Below is a small trained network, with its code and all its weights. Each question gives an input and a class and asks what happens when units are switched off, that is, made to give their printed mean instead of their output.

import numpy as np


def w(rows, s, z=0):
    codes = np.array(rows[::2]) - 128.0
    scale = np.full(codes.shape[1], s)
    scale[-1] = z or s
    return codes * scale


def f(y):
    return y / 2 * (1 + np.tanh(0.7978845608 * (y + 0.044715 * y**3)))


def log_softmax(a):
    a = a - a.max(-1, keepdims=True)
    return a - np.log(np.exp(a).sum(-1, keepdims=True))


def net(x, mask):
    res = np.array(x, float).reshape(1, 8) / 4 @ E
    y = f(res @ A[0][:, :-1].T + A[0][:, -1])
    res = res + np.where(mask, y, B[0][:, -1]) @ B[0][:, :-1]
    return log_softmax(res[-1] @ U[:, :-1].T + U[:, -1])


A, B = {}, {}
E = w([
[221,254,60],'x0',
[139,155,210],'x1',
[162,20,199],'x2',
[239,38,165],'x3',
[129,224,222],'x4',
[95,99,192],'x5',
[133,127,119],'x6',
[191,190,183],'x7',
],0.0059)
A[0] = w([
[72,92,130,137],'neuron 0',
[184,65,2,174],'neuron 1',
[49,188,102,114],'neuron 2',
[172,71,53,140],'neuron 3',
[148,102,229,168],'neuron 4',
[89,158,76,127],'neuron 5',
[214,93,243,160],'neuron 6',
[245,102,36,100],'neuron 7',
[57,89,112,175],'neuron 8',
[2,118,96,211],'neuron 9',
[185,68,38,148],'neuron 10',
[137,237,253,163],'neuron 11',
[121,124,99,75],'neuron 12',
[162,40,121,113],'neuron 13',
[72,198,174,254],'neuron 14',
[73,107,193,166],'neuron 15',
[179,58,58,156],'neuron 16',
[201,149,55,194],'neuron 17',
[97,232,103,179],'neuron 18',
[159,160,187,158],'neuron 19',
],0.0082,0.0048)
B[0] = w([
[70,68,142,157],'neuron 0',
[40,205,111,253],'neuron 1',
[191,129,117,171],'neuron 2',
[65,255,129,196],'neuron 3',
[154,68,202,186],'neuron 4',
[130,100,113,164],'neuron 5',
[150,122,182,210],'neuron 6',
[83,149,165,214],'neuron 7',
[21,47,113,185],'neuron 8',
[89,30,78,224],'neuron 9',
[44,225,179,214],'neuron 10',
[201,178,116,228],'neuron 11',
[123,118,167,121],'neuron 12',
[110,170,139,174],'neuron 13',
[224,50,21,220],'neuron 14',
[138,32,124,170],'neuron 15',
[80,180,156,207],'neuron 16',
[105,232,108,226],'neuron 17',
[186,127,42,217],'neuron 18',
[241,166,144,165],'neuron 19',
],0.0067,0.0066)
U = w([
[97,44,136,213],'0',
[64,40,180,2],'1',
[255,64,251,94],'2',
[231,154,124,84],'3',
[173,91,54,177],'4',
[90,185,164,228],'5',
[129,63,90,73],'6',
],0.0096,0.0036)

Each question gives the input, the list of numbers given to net, and the class t.
The units are the neurons (one row each of A and B). Each row of codes is followed by its name. A weight is (code - 128) times the scale printed after its matrix; where a second scale follows, it is the last column's (A, B and U).
mask holds one flag per neuron, in row order. A switched-off neuron (its flag False) gives its mean, the last column of its row in B, instead of its output. The means were averaged over made-up inputs and are rounded, as every weight is.
A unit's drop is (log p(t) with every unit on - log p(t) with that unit switched off) / (log p(t) with every unit on - log p(t) with every unit switched off).
The circuit of an input: a set's keep is (log p(t) with only the set's units on - log p(t) with every unit switched off) / (log p(t) with every unit on - log p(t) with every unit switched off). Starting from the 12 units with the biggest drops (on a tie, the unit counted first), units are removed one at a time, each time the one whose removal leaves the highest keep (on an exact tie, the one counted first), for as long as the keep stays at least 0.8.
units of the circuit, in order: the units of the circuit, biggest drop first
unit that matters most: the unit with the biggest drop
k most important neurons: the k neurons with the biggest drops, biggest first
drop of u: that unit's drop, to one decimal
input [-8,0,1,4,7,5,-3,-4], class 2: units of the circuit, in order -> (neuron 4; neuron 1)
input [-8,3,0,2,5,-3,3,-3], class 2: units of the circuit, in order -> (neuron 1; neuron 4)
input [-5,-8,2,7,-5,3,-6,-6], class 1: unit that matters most -> neuron 8
input [4,8,3,-7,1,-2,-6,-1], class 4: units of the circuit, in order -> (neuron 14; neuron 18)
input [1,-1,-2,4,4,-2,0,0], class 2: 2 most important neurons -> (neuron 1; neuron 3)
input [7,2,-4,-8,4,-4,3,-2], class 4: 2 most important neurons -> (neuron 14; neuron 18)
input [7,-1,-4,-3,-3,7,-7,3], class 3: 2 most important neurons -> (neuron 8; neuron 9)
input [-4,4,-6,1,-1,-2,7,5], class 4: drop of neuron 7 -> 0.1
input [-7,8,0,7,4,-1,-2,-8], class 2: drop of neuron 4 -> 0.2
input [-7,-7,3,2,8,4,1,0], class 2: drop of neuron 1 -> 0.3
